Each row is followed by its class.
[ 52  10  29 -49 -29   1 -24 -10 -14 -10 -44  -6  -3  11  21  16   9   7
  21  41 -32  22  47  12   0  26  16  11  15 -12  10 -30 -21   3  28  11
  18  14  -3  29  10 -13] : buz
[ 32  18  15 -38 -28 -14 -14  -5 -26 -19 -45   5 -17  13  21  45  -5  13
  45  43 -12  33  23  -7 -20   3   8   5  17 -25  -7 -10  -9   7  26  14
  22 -23   2  19  18  -7] : tuv
[ 37  35  33 -19 -42   0  26  -8 -30 -30 -37   4  -8  19  34  35 -10   7
  49  56 -36  39  25 -22  -2  34  11   1  35 -16   2  -7 -22  34  39   9
  -8   0  10  28  26 -30] : buz
[ 24  26  20 -44 -30   1  13   0 -39 -31 -23   1 -22   4  22  47 -14  16
  51  60 -34  27 -26 -16 -17  33  -4  14  46 -18 -21  -8 -20  39  35  31
  18  -8   2  -3  31  -5] : molo
[ 15  -7  24 -56  -9  -7 -22 -22  28  26 -30 -17   9   5   3 -13   3  12
  -3  16   9   5   6   7   8  29   5   6  17 -12   8  29  15  25  26   4
 -16 -12 -30  -4  -7  -7] : panit
[ 10  12 -10 -54  23 -28 -22 -21  27 -15 -27 -22   8 -13 -19 -18   9   4
   2   6  -1  18 -19 -32  12  25 -13   8  -5  -3 -16  14   1  15  19  13
  10  14 -17  -4  12  -7] : kuz
[ 61 -21 -28 -49  28  -1 -71  -3  27  45  13 -18 -16 -26  33 -12  17  -7
 -69  -3 -37  -4 -47  35  -4  -5 -26  64  -9 -15 -42  -6 -15  25  35  55
  14  -8  21 -29 -25  13] : molo
[ 48  42  16 -58 -42 -28 -32  -6 -30 -26 -31   9 -28  10  62   1  10  14
  41  45 -62  61  -5  -7 -44  -4  11   6  23 -20   5 -16  -1 -17  18  -9
  23  -7  -7   5  26 -47] : gedi
[ 37 -22  13 -10 -13  20 -11 -45 -13 -43   7   5 -12   6   4  27  17  36
 -11  66 -14  11   8 -47   2   2  -5  -8  21 -10 -20  -7 -12  46  18   4
  33 -21  20  13  -6  13] : gedi
[ 47  29   8 -31 -26 -10 -21  -4 -51 -30 -26  -4 -31  39  84  24  10  13
  58  25 -31  49 -21 -10 -34  25  12 -12  49 -15  11  24  -1  14  20  17
  25  -3  25  13 -10 -11] : gedi
[ 26  21  37 -34 -37  -1  -1 -10 -33 -46 -55 -10 -15   1  21  30 -21  -7
  26  66 -32  27  18   0  11   9  24  10  43 -23   6 -18  -7  33  27   3
   1 -12  -9 -18  25  -2] : gon
[ 12  -2   6 -59 -10 -12 -38  -4  29  17 -30 -15  19   8  -8 -18   4  18
   6  15  -9   9  11   9  17  28  11  16  21  13   7  25   0  20  29  18
 -12   6 -24  27  20  -4] : dor
[ 18  -7  25 -55  13  18   1 -29   6  33 -11   3  44 -20  25  20  15  31
 -14  20  16  21 -25 -38   5  49 -33  13   4   7  -2  14   4  -6  28   9
   3 -19 -28  -4  12   1] : panit
[-13 -19  21 -42  -6  -3 -28 -11   9  13 -38  -5   3   1  -6  28  10  18
  44 -10 -10  16   9 -25  -8  34   7 -11  36   8  15  34   6  19  34  -6
  -1  -3 -20  27  -2 -23] : tuv
[ 35  15  11 -33 -28  -7 -14 -19 -15 -34 -29   5 -12  20  19  13 -13   5
  34  55 -32  38  18 -21   0  22  11  -8  35 -19   0  -5 -37  16  20  42
   1   6   0  -7  21 -26] : kuz
[-35  66 -14 -98  15 -13 -46 -31  10  25 -18 -41  36  -8 -30 -30  -6  18
  -6  17  -4  40 -25  -5 -19  20  -6  22   3  17  19  40  14  36  16  -4
   7 -32 -40  30  -3 -33] : gedi
[-15  27 -24 -39  -9  -8 -21  -6  43 -25 -37  -5 -12   9 -36 -23   1  -5
  15  33 -23  31  32  -1  10  -6  40 -30  16   5  28  21  14  28  25  28
   1  -6 -22   2  14 -31] : gedi
[ 29  31  18 -42 -17  -7  -4 -25 -29 -44 -30   4  -7  14  34  30 -17   8
  39  59 -21  44  14 -33  -9  38   6 -10  35  -6   3   0 -13  16  17  41
   3  -8   5  -3  31 -11] : kuz
[  5  10  27 -51  -6 -10 -24  -9   0   6 -43 -26  10  12  -9  -6  -1  10
  10  18   3  15  -6 -14  27  26   2  -3  -7   3  -7  27  10  33  21 -22
  11  14 -30  18   8 -25] : buz
[  6   2   2 -72  13 -28 -64  -6  28  47 -33 -10   7  -9   1 -29  -2  10
  24  -2  10  14  -2  19 -16   6   9   1 -16  -5   5   6 -11 -13  17   5
   2 -25 -27   5  -1 -13] : tuv
[112  49   6 -37 -10 -45  29 -56   3 -76   0   6 -67  -3  53  38  50  39
   6  55 -21   1 -10 -68 -41  -7  24  -2  58   9 -75   8  24  52 -15  -9
   8  49  28 -63   6  40] : kuz
[ 35  48  29 -53 -40  -9   8 -11 -29 -38 -41  -2 -14  21  24  26 -12  20
  44  58 -21  52  25 -22  -9  40   2  18  26 -32  -7 -11 -21  41  30  13
  18   1   4  42  18 -26] : buz
[  5  16  18 -53   4 -14 -11 -11   5  23 -43 -31  12   7   0   8   4   9
  20  12   5  12  -2   1  16  39   2  -1 -10   3  21  33   4  30  17  -2
  -3 -10 -22  11   6 -23] : buz
[  4 -14  15 -49  -7  -5 -23  -7  39  22 -33 -11  20  -1 -10 -26   5 -21
 -20   0  30   9  -2 -15  -5  10  25 -11  -1  14  15  16   3 -12  23  -7
  -5 -10 -31 -29 -28  -9] : panit
[ -9  12 -66 -19  50  27 -27 -33  33 -37  -4 -56   0   2  54 -48   0 -11
 114   5 -12  14 -38 -55  24  28  60 -99 -22  41  12  66  36  47   9  17
  27 -16 -20  40 -16  22] : gedi
[  7  12  -3 -66  -6  -5 -20 -16  30  29 -24 -15  12   2  -5 -27   4  23
 -15  10   1  26  -7   3   9   8  -2  12  -2   2  -1  36  10  26  17   8
  -6  -5 -32   5 -12 -22] : panit
[  9   6  -3 -64  -7 -29 -48  -4  17  26 -36  -4  -2   2   3 -28   7   9
  16   9   8  28   8  15 -11  -6  15   0  -2  -8  21  15  15  -9  19  19
  11  -7 -27  -7  -3 -22] : tuv
[   3  -21   16  -54   20  -24 -101  -13    4   32  -14   -4   16   -7
   11  -20  -38   21  -86   -7  -18   17  -10    9   39  -33   -1   33
  -37    7  -26  -11   -6    7   -1  -34    3  -19  -12  -11  -19    5] : gon
[ -30  -56  -16  -40   16   49   -5  -67  -50  -12   26  -21   32  -15
   38  -48  -79  -30   37   37   84   46  -17  -57  -16  -15   28 -102
  -16   73   69   17   53    6  -30   40  -15  -66   26  -80    9   56] : kuz
[ 29   5  28 -18 -46  14   3 -10 -16 -34 -30   4   7  33  21  44 -13   4
  58  68 -21  28  36 -29  14  48  14  -3  67  -8   6  -3   0  39  30  33
 -11  14   2  20  44   4] : dor
[  5  12  28 -87 -15 -29 -46   1  19  36 -67 -25  24   3  11 -42  -6  -7
  12   5  17  31  14  19  17  30  24   8   6  -3  20  34  -2  21  45  26
 -25  -4 -44  22  22 -28] : buz
[ -2  10   6 -66   2 -11 -28  -7  34  27 -30 -14  25  -5 -11 -31 -10  12
 -24   6  -2  15 -11  14   2  20 -14  14   4  13   1  28   3   7  21  -8
 -11  -3 -31  16  -9 -19] : panit
[ 38  25  29 -20 -33   5   1  -3 -25 -19 -43   1 -23  20  26  23  -9  -1
  48  58 -25  33  12  -7  16  28  11  -4  29 -24  -1  -4 -20  28  29  18
   0  -8   3   3  27 -34] : buz
[ 27  22  19 -46 -35  -7 -17  10 -21 -18 -34  -7 -11  22  30  29 -20   4
  28  62 -51  22 -10  10   5  26   4   4  37 -13 -10 -12 -18  16  30  15
   0  14 -19 -23  38 -17] : molo
[ 21  16  16 -55 -29 -13  -6   6  -9 -33 -27   3  -1  14  19  38 -19   9
  37  63 -45  45  -6 -18  -8  34 -12  13  26  -8 -13 -20 -28  26  27  33
   9  24  -3   1  32 -18] : molo
[ 45  28   2 -44 -29   9 -17 -16 -13 -15 -13   1  -9  18  36  13 -12  31
  33  68 -38  39  20  10   9  23   3  16  29  -7   9 -12   3  15  24  26
   3 -12   4  22  33  -5] : dor
[ 33   6  17 -45 -32  -7 -19   2 -29 -17 -25  -8  -4  16  36  35 -15  18
  19  54 -48  23  -6  10   5  29  -5  18  44 -16  -3 -17 -18  19  31  32
   1  12  -8 -10  34   0] : molo
[ 30  22  23 -22  -3  26   0 -29 -19 -23 -14  -6 -27 -16  41  36  -5  30
  26  41 -33  15  17 -12  16   8  31   3   6  -2   4  -1  10  34  18  20
   8 -22  -8   5   2   7] : gon
[ 22   9  21 -36 -40   2 -14   4 -23 -28 -30   2 -26  14  22  48 -25  10
  23  71 -42  33  -5  -2   6  11   2   0  39  -4  -7 -12  -9  25  21  21
   2   2  -9 -20  36 -14] : molo
[ -1  29  22 -62  -9 -25 -32  -6  19  -1 -44   1  20   6  22   5 -25   2
 -37  12   0  24  37  37  12 -21   9  32   2   8  14  -9   1 -15  15 -32
 -24   5 -29   1   5 -12] : gon
[ 27   8  19 -42 -44  -9  -7  -1 -28 -23 -43   1 -13  14  14  20   4   3
  44  43  -2  41  33   2 -24   1   3   8  35 -18  10 -17   2   0  21  29
   0  -2   6   1  26 -10] : tuv
[ 41   4   3 -13 -17   5  16 -22 -24 -46 -28   1 -25  10  11  21   0   8
  51  62 -16  28   8 -34   3  20   6 -30  39   1  -7   0 -15  34   6  39
  15  18  18  -6  22  12] : kuz
[ 26  15  15 -16 -41   3 -16  -7  -2 -27 -15  10  -8  26  22  13 -23  12
  41  63 -17  31  19 -14  15  27  16   8  54 -18   4  -2 -11  32  29  33
  -6  -5   0  23  24  -8] : dor
[ 21  26  41 -55 -23   4 -14 -14 -14 -49 -30  -2  22  12  17  37 -40  -8
  20  40 -31  33  22  -7  -8  19  16  39  48  -6  -1 -26 -56  21  43  13
 -26   7  10  -7   4 -17] : gon
[  2   3  13 -59  12  -7 -31 -15   7  11 -41 -12   8   0  12   2 -10   3
   5  15 -23  24   6  20  32   1   9  16  -3   4  11  13   5  22  20   4
 -16 -13 -14 -16  12 -19] : gon
[  5  -5  -7 -59  17 -14 -52 -24  20   3 -20  -8  -6  -3  -3 -33  -9  12
   0   9  -9  18   0   8  16   6  -4  -7  -7   2   2  17   7   1   2  15
   8  -1 -21  -3  10 -21] : kuz
[-17  37   2  18 -46  33  34  34   9  23 -29  -3 -46  28 -32 -39  44  25
  22  46  24  22  14 -15  21  17  29 -52 -26  36   9  30   6   6 -20  -7
  13   2 -40  43 -19 -29] : dor
[  7  13  -8 -61  21 -16 -42 -30  16  10 -16  -8   9  -5   2 -25 -10  21
  15  16   2  28  -9 -11  22  24   5  -2   0 -10  13  21  -6  10  21  48
   4 -12 -25  -9  13 -16] : kuz
[ 61  -6  33 -30 -31  10 -56 -20 -12 -22   0  -8 -27  26  31   3 -11  14
  42  75 -26  43  -5 -20  37  25   4  18  18 -32   1 -27  21  13  26  34
  14   7   1 -28  21 -17] : dor
[ 16  44  32 -57 -31 -31   8 -36 -41 -74 -27 -22 -36   0   3  25 -23  46
  47  71 -24  61 -11 -72  -2  65  -8  13  34 -32  -8  -9  10  72   5 -14
  17 -36  17  20  21 -13] : buz
[ -3   6  13 -62   3 -17 -37  14   5  26 -29 -10  19   5  12  34 -30  -5
   7   7 -17  20 -32   8 -12  26 -32  30   4   3 -21   9 -22  22  26   6
   2  15 -15  13  14 -10] : molo
[  18    4  -25  -91   33   -6 -103  -29   -2   17   24   -4   22   25
   64  -62   11   56  -21  -11  -42   27  -24   36   61   18    8   44
   12    6  -10    0   -3  -27   46   41    1  -25   -8   20  -13  -19] : molo
[ 14  -6  23 -66   3 -15 -74 -12  18  12 -35 -19   1   1  -5 -40   7  17
   3  15 -11  14 -12   3  13   6  14  -1   4  -4 -15  26   7  21  42   3
  11   3 -32  23   9 -13] : gedi
[ 31   6   3 -53  -5  27 -28 -32 -28 -31  -7 -11   0  35  12  49   3  39
  80  24 -66  27  26 -24 -18  26  17 -12  22 -13  -2   1 -16  43  26  19
  48  31  11  44   0 -13] : gedi
[ 36  28  17 -34 -26 -13   4 -10 -28 -35 -27   2 -25  19  21  14 -10  28
  37  54 -29  39  -2  -6   5  23  -7   1  20 -19   7  -6 -11  21   8   2
  21   2  12   6  13 -33] : buz
[ 28  29  44 -47 -53 -10 -16   5 -13 -24 -54   9 -12   7   3  37  11  12
  23  53 -39  45  19 -25 -32  23  11   4  55 -14   4   5 -12  27  42  20
  17  30 -24  23  29 -32] : gedi
[  5  -5   3 -74  12  -9 -64 -14  10  18 -21 -12  10 -10  -1 -43   1  13
   7   8 -19  18 -20  16  -6  -3   6  -7  -2   8  15  20  11  -7  20  11
  12 -10 -27  -9  19 -29] : gedi
[ 16  18   6 -75   4 -19 -46 -26   2  10 -25 -15  18   7  21 -31  -9   1
  30   6  -2  25   4   2  -3  22  13  11  16 -14   7  21 -10  13  31  46
  -2   8 -25  11  10 -17] : kuz
[ 35  17  32 -33 -31   2   6 -10 -34 -48 -52  -5 -17   5  39  43 -26   0
  35  72 -39  36   8   7   3   6  14   7  38  -6  12  -6 -23  34  26   8
   1 -14   9  -6  15  -7] : gon
[ 12 -11 -23 -69  21  -7 -64 -15  17  50   1 -31   2  -6  18 -30   2  12
 -15  12 -13   5 -37  26  19  14  -2  14 -20 -13   7   6  11  17   8  32
  18 -18 -26 -37  -7   5] : molo
[ 42  32  -3 -42 -28  -3  -9 -16 -36 -18 -32   1 -11  22  56  36  -5  37
  47  69 -32  34  36  26   3  30  -1  19  34 -15  18  -2  15  26  14  29
  30 -34  10  75  31  19] : dor
[ 21  18  25 -29 -46  -8   2  20 -34 -20 -40   7 -24  22  20  44 -13  -4
  49  57 -32  38 -16 -19   2  20   1   5  46 -17 -30  -5 -13  38  25  35
   1  19  -7 -16  45 -15] : molo
[ 18  -1 -11 -80   8 -27 -80 -20  11  29 -12 -22  19 -14  24 -78   9  30
  11   9 -32  29 -21  24   8  10  11   3   0 -18  42   3   9 -20  21  33
   7 -16 -37 -11  24 -22] : gedi
[ 50   2  17 -30 -33   3   9 -17 -11 -40 -29  -2 -15  21  48  29   1  27
  21  66 -37  25  10   2   1  36  -8  -6  46 -12  14  17   4  27  12  25
   7   3   3   5   5 -10] : panit
[ 47  28  14 -32 -29 -22 -31  -4 -33 -14 -42  -7 -12  29  62  27 -13  20
  50  63 -36  37  13  10  -5  33   0  -6  30 -34  11 -19  -7  -7  28  -2
  14 -11  -1  16  21   0] : tuv
[  1  19   9 -69  22  -8 -49  -5  12  24 -41 -15   6 -14   4  -4  -8   6
 -18   2 -11  21   3   7   6   7   7  21 -25  15 -16  -4 -13  18   4 -19
  11  -7 -17  19 -15   8] : gon
[ 19  -5  -9 -77   8 -21 -70 -17  29  30 -48  -4 -22  -2  23 -20  20  31
 -17   9   9  49  12  24  16 -25   2   8 -32  17   4  14  31 -25  34 -22
  18 -39 -18  31 -20 -18] : tuv
[  8  27 -51 -61  73 -46 -57 -39  53 -66  27  13  39 -52  34   8 -29  38
  11 -45 -43   4 -29 -34 -22  19   9  30  23  36  18  28 -51 -24  13  69
  26 -12   0  61 -19 -14] : kuz
[ 33  27   8 -26 -29 -16 -11   1 -39 -26 -46   1  -8  23  34  42   4  10
  36  51 -32  37  20  -3  -5  18   5   6  25 -26   3 -16  -7  -9  29  15
  19 -28   4   9  26 -14] : tuv
[-11  18  -6 -51   5  -9 -52  -6  33   5 -39  -6 -16   8   3 -24 -24  13
 -14  18  -7  29  33  40  48  -6  11  13   9  -7   4   5   4  33  -9  14
 -28  -2 -19   2   8  -4] : gon
[ 28  28  13 -37 -21 -15   1 -25 -18 -50 -33   1 -10  21  18  34  -6  10
  44  54 -28  42  19 -24   3  24   3   1  31 -16  13  -5 -15   6  21  25
   9   0  -2  -1  24 -29] : kuz
[  6   0   0 -57   5  -8 -28 -10  26  41 -25 -15  28  -2 -15 -26 -11   9
  -7   6   0   8 -17  14  10   3   2   4  -2  10   5  26  -6  10  16   5
  -7  -3 -31  -8  -5 -13] : panit
[ 15  22  12 -27 -19   2 -31 -16  -9 -15 -23   4 -12   7  45  12 -30   7
   8  39 -21  28  16   4  17  -6  19  13  16 -27  -4 -12 -22  26   3  -4
   1 -18 -13   3  -4  -7] : gon
